Each row has a hidden trait or not; one of two labels after the row says which. A new part has a new trait and new labels.
(in the rows, 128 means zero)
[116 182 134 191 103 136 146 200 126 141  78 157 111 118 100 141 119  73
 121 110 115 107] | Jh
[125 122 127 145 104  97 137 165 121 146 110 151 125 121  85 152 112 170
 115  65 116 125] | Jh
[101 140 125 136 107  70 133 126 100 138 154 126 113 114  70 193 130 159
 108  62 121 140] | Jh
[114 108 127 145 123 135 137 165 119 118 147 126 149 136 131 124 140 132
 140 147 132 136] | Gf
[126 114 118 134 125 122 123 130 133 119 140 127 146 133 129 127 147  94
 131 128 107 144] | Gf
[145 107 105 148 138 152 135 147 142 132 152  94 207 166  84 121 106  41
 111 106  32  74] | Gf
[116 101 133 121 123 116  99 130 115 171 155 134 137 133 126 126 160 157
 140 133  96 156] | Gf
[102 104 112 135 160 132 118 126 152 144 161 110 187 151  98 128 126  55
 135 119  43  72] | Gf
[117 138 137 131 121  82 148 132 110  79 168 109 123 114  88 153 123 144
 109  27 108 129] | Jh
[138  47 104 138 165 107 129  59 140 171 128 114 144 159 105 104 114 107
 144 117  69  96] | Jh
[119 114 126 141 121 132 128 151 127 105 159 127 150 139 135 131 132 134
 134 140 123 143] | Gf
[126 117 125 150 126 115 115 128 141 119 157 148 156 134 133 122 151  92
 122 142 103 124] | Jh
[129 120 131 140 123 113 142 134 134 120 156 126 118 138 126 129 149 106
 143 122  75 120] | Jh
[116 105 128 136 123 128 114 150 122 148 158 135 131 118 110 134 148 146
 122 144 140 145] | Jh
[130  93 108 104 141 153 144 131 133 136 137  84 200 169  77 103 126  62
 113 105  19  89] | Gf
[116 160 122 203 104 140 145 169 122 116 136 127 108 107  97 182 111  55
 133  97  68  91] | Jh
[120 120 106 171 175 135 159  77 199  96 107 103 161 163 105 101 113   1
 133  80   9  54] | Jh
[123 137 119 145  99 103 153 130 125  97 139 108 151 105  98 202 109 151
 136  55  87 135] | Jh
[119 130 124 157 114 132 135 140 143 114 171 127 142 140 128 128 130 107
 126 131 123 121] | Jh
[124 130 128 152 148 133 135 131 150  99 155 131 140 143 124 123 136 104
 124 123 104 131] | Jh
[127  70  95 123 155 134 130  71 140 155 113  98 149 162 102  88 135  92
 145 101  27 112] | Jh
[122 118 124 139 123 118 144 155 126 124 151 127 130 122 102 121 148 127
 136 129 112 127] | Jh
[120 108 126 125 127 125 115 139 123 141 152 137 129 128 120 125 152 144
 130 136 131 151] | Jh
[128  63 107 129 143 122 101 146 104 199 165 110 177 164  84 122 118 121
 131 135  39 107] | Gf
[136  81 106 163 170  95 133  55 150 137 149 114 164 158 104 117 112  70
 135 122  20  58] | Jh
[116 181 137 142 112 137 134 209  92 139 101 129 122 108 117 127 124 106
 134  88 156 170] | Jh
[124 113 125 133 132 125 125 134 136 117 137 134 131 129 114 122 147 118
 127 127 119 135] | Gf
[ 95 159 140 159 116 106 121 189  95 165 128 153  94 122  91 136 138 111
 110 105 146 124] | Jh
[121 145 125 153 123 122 137 142 135  93 148 130 151 135 102 121 139  99
 137 131 103 127] | Gf
[145 148 115 197 123 124 202 118 170  19 127 110 141 154 113 123 122   1
 134  84  39  56] | Jh
[103 135 138 158 121 105 132 156 101 124 175 134  94 111  89 150 126  88
 111  61 116 101] | Jh
[118 167 117 163 108  71 178 120 142  94 107 132 135 132  72 166 121 102
  98  45 116  94] | Gf
[121 114 131 149 119 112 125 135 129 131 155 137 142 136 106 122 155 124
 132 134  96 135] | Jh
[127  94 103 146 159 153 127  86 165 143 112  96 185 163  95 111  94  18
 111 117  80  99] | Jh
[111  96 109 149 155 130  90 156 127 193 166 114 186 160 104 140 103  86
 125 145  88  98] | Gf
[130  76 114 146 159 128 111 135 134 172 158 114 196 157 101 132  87  83
 110 145  67  85] | Gf
[101 183 141 175 112 135 132 195 101 163 122 147  98 113  90 140 133  69
 116 100 141 106] | Jh
[137 143 123 147 100  90 165 155 132 107  80 134 153 121  90 160 104 194
 123  70 121 133] | Jh
[122  77 106 140 152 115 106 142 119 180 172 119 163 163  95 124 122  87
 139 123  31  89] | Gf
[ 98 212 121 166  97  74 178 148 132 112  78 123 130 131  54 170 123  94
 105  80 143 129] | Gf
[101 119 105 139 161 141 123 119 164 145 129 105 174 160 108 119 119  23
 135 108  47  84] | Gf
[132 116 131 130 126 131 141 133 127 112 124 127 130 136 132 132 148 106
 136 139 105 136] | Jh
[ 96 229 132 178 112 118 167 200 121 128  64 116 150 110  89 167 126  73
 126 111 140 157] | Gf
[124  62 120 141 159 110 121  75 150 141 175 122 172 148 104 123 122  74
 127 129  43  54] | Jh
[101 145 128 187  99 134 119 196 109 182 109 147 120 105  93 191 118 117
 140 132 124 120] | Jh
[108 103 111 115 147 139 128 123 136 140 146  96 177 164  85 108 140  64
 142  91   5  90] | Gf
[132 106 110 144 146 145 130 147 129 143 156  94 209 167  89 108 108  53
 112 109  26  80] | Gf
[136  72 101 133 159 112 133  80 142 158 132 112 147 161 103  98 131  65
 148 100   9  88] | Jh
[120  49 109 132 172 107  92 103 120 213 143 128 152 158 111 121 119 128
 147 143  80 123] | Jh
[123 113 130 140 124 119 135 126 131 101 143 127 146 143 144 131 141 114
 149 136  98 127] | Gf

[124 130 129 121 127 116 126 151 144  95 122 119 145 124 133 126 128 122
 133 130 147 139 113 128 160 170 144 115 123 132 159 121 130 184 154 129
 167 125 185 164 176 170 170 170 162 173 162 131 188 160 183 121 126 174
 138 166 173 122 124 161 116 192 137 117 189 168 162 123 125 156 181 146
 137 146 123 176 126 169 177 153 255 124 179 206 176 124 233 130 132 125
 130 130 147 177 238 169 188 196 173 193 182 129 106 180 135 167 186 166
 173 121] | Qz
[120 145 127 118 138 106 122 172 140  61 116 123 146 123 139 108 126 108
 130 139 139 115 117 126 110 105 119 118 118 145 138 131 128 122 129 132
 152 128 130 135 144 127 128 117 135 117 123 115 145 132 104 117 124 129
 144 144 133 112 128 129 113 116 144 108 122 130 109 110 120 142 147 123
 143 159 132 144 129 101 126 126 149 145 109 205 140 156 180 129 181 126
 132 135 155 111  95 122 197 117 137 183 186 133  91 130 148 166 191 127
 172 174] | qb
[120 136 127 115 131 103 125 163 145  81 120 116 147 123 134 116 128 112
 140 136 127 110 106 125 127 105 120 114 126 133 135 122 130 135 124 129
 145 123 146 132 133 138 120 141 154 150 153 180 185 132 180 124 164 165
 137 135 129 118 126 131 113 203 169 168 188 128 149 160 166 158 147 144
 175 206 171 179 123 154 182 156 255 160 176 216 118 151 190 134 173 124
 154 171 129 105 252 169 141 199 135 181 184 129  94 130 145 167 136 169
 167 114] | Qz
[121 146 122 122 148 112 129 129 101 124 130 140 115 135 123 115 126 128
 129 146 123 139 137 124 144 125 133 144 141 134 125 153 122  92 124 126
 119 132 117 133 137 140 134 131 134 147 126  95 120 132 147 143 131 115
 128 137 145 124 142 125 141 163 121 171 195 160 165 147 167 138 183 137
 171 124 187 170 168 113 123 136 198 170 126 168 148 155 118 139 171 164
 125 174 145 203 118 173 178 189 133 185 119 157 139 176 143 129 158 175
 171 203] | qb
[117 160 125 112 149  96 119 180 130  49 114 129 142 126 140  98 124 103
 129 149 141 118 124 125 111 108 119 122 121 155 139 146 126 104 129 131
 152 131 124 141 154 131 133 117 136 125 122  98 144 135 105 117 121 125
 146 149 134 107 134 127 116 105 146 102 118 128 105  94 116 149 157 125
 147 161 133 141 126  73 120 129 118 118 106 145 164 124 181 136 141 130
 132 138 144 116  90 120 154 109 139 101 147 144 109 131 199 154 181 164
 162 167] | qb
[121 137 127 116 132 106 124 163 147  76 118 117 148 123 136 115 127 111
 137 135 130 111 110 127 121 104 119 112 122 135 136 123 129 134 127 130
 145 124 137 130 137 127 121 118 138 120 132 144 146 147 149 121 153 124
 174 137 171 180 167 161 149 129 142 170 189 169 153 114 165 160 192 144
 174 207 171 137 124 154 174 127 163 160 115 212 124 120 252 130 134 154
 154 132 150 105  99 168 144 125 177 108 182 155  94 134 202 136 185 168
 169 186] | Qz
[126 131 132 121 124 123 122 177 170  78 125 113 189 118 144 167 127 135
 169 125 144 105 177 155  97 108 115 180 158 174 167 154 132 153 133 133
 159 150 191 132 137 117 169 116 129 157 160 204 199 160 155 106 124 190
 151 140 175 180 117 132 139 188 178 114 175 175 160 130 123 159 142 139
 132 161 115 139 134 100 132 146 189 114 109 222 129 126 195 124 187 120
 155 127 141 154 245 162 148 189 133 124 194 155 130 130 197 166 204 159
 173 100] | Qz
[125 132 129 120 128 114 124 155 145  90 121 119 145 123 135 120 128 116
 136 130 138 114 114 137 139 148 138 114 164 162 160 162 163 138 155 170
 170 150 135 163 176 169 170 119 162 114 126 198 187 160 112 120 160 129
 139 132 131 120 170 130 151 128 168 181 122 173 116 122 169 157 186 145
 170 198 168 137 175 106 177 126 162 122 176 154 180 124 242 206 180 153
 153 131 127 111 243 126 190 126 133 117 175 155 152 176 143 165 189 166
 172 187] | Qz
[124 132 129 120 127 115 124 157 148  86 120 118 147 122 136 120 128 115
 134 130 133 112 112 128 115 111 119 112 118 132 135 119 130 141 129 131
 147 125 140 132 134 130 132 135 132 143 126 183 179 157 168 185 127 175
 141 135 128 184 124 130 150 128 170 116 186 170 160 169 168 133 186 121
 168 152 122 136 175 162 130 125 255 122 177 209 178 157 241 209 180 124
 131 167 146 173 244 124 139 125 174 194 185 129 147 178 140 169 189 166
 124 183] | Qz
[127 136 127 123 134 118 126 144 132 104 124 127 134 127 131 120 127 121
 130 133 131 123 123 127 124 118 125 126 126 134 131 130 128 124 127 129
 136 128 129 130 133 128 131 124 131 125 126 122 134 130 121 125 127 126
 134 133 129 122 129 129 125 126 135 119 135 136 120 119 125 134 168 126
 162 187 128 131 173 168 128 154 248 163 124 195 185 160 149 209 175 127
 129 167 131 186 243 126 185 122 172 196 131 155 164 177 198 165 130 128
 173 193] | qb
[124 131 129 120 125 114 125 158 150  86 119 116 147 122 135 120 129 115
 135 129 132 111 111 127 117 110 120 111 120 132 136 116 131 143 128 129
 145 124 139 128 132 123 123 118 129 110 127 134 145 130 109 120 128 130
 139 132 128 118 123 133 112 135 142 119 124 130 124 138 126 132 171 137
 164 198 121 135 173 163 133 153 255 122 115 211 170 123 178 129 131 124
 153 128 145 107 243 170 190 196 133 114 135 128  98 179 137 131 190 166
 172 186] | qb
[127 133 131 123 127 123 122 157 147  80 119 121 146 121 140 120 126 113
 127 127 143 114 120 129 102 117 120 114 113 142 136 121 130 140 133 131
 148 128 131 132 137 121 129 120 128 113 126 132 144 128 100 111 123 143
 144 138 128 117 122 132 116 128 145 123 115 133 122 160 124 135 184 142
 130 149 120 135 132 164 173 148 156 153 175 149 190 163 168 127 140 153
 153 166 144 113 116 162 194 187 172 127 188 130  95 173 135 162 147 161
 124 180] | qb
[121 144 127 118 138 108 122 166 137  70 117 125 143 123 139 109 125 110
 129 139 138 117 121 127 111 110 120 119 120 145 137 132 129 122 130 131
 148 129 128 135 144 127 127 118 133 126 124 115 145 132 104 119 124 135
 144 142 131 114 129 129 115 116 142 110 119 127 113 113 120 140 150 124
 140 159 130 139 133  92 125 127 139 121 141 184 183 125 233 201 139 156
 131 171 155 178 238 122 145 185 175 190 185 133  93 176 207 164 143 167
 171 105] | qb
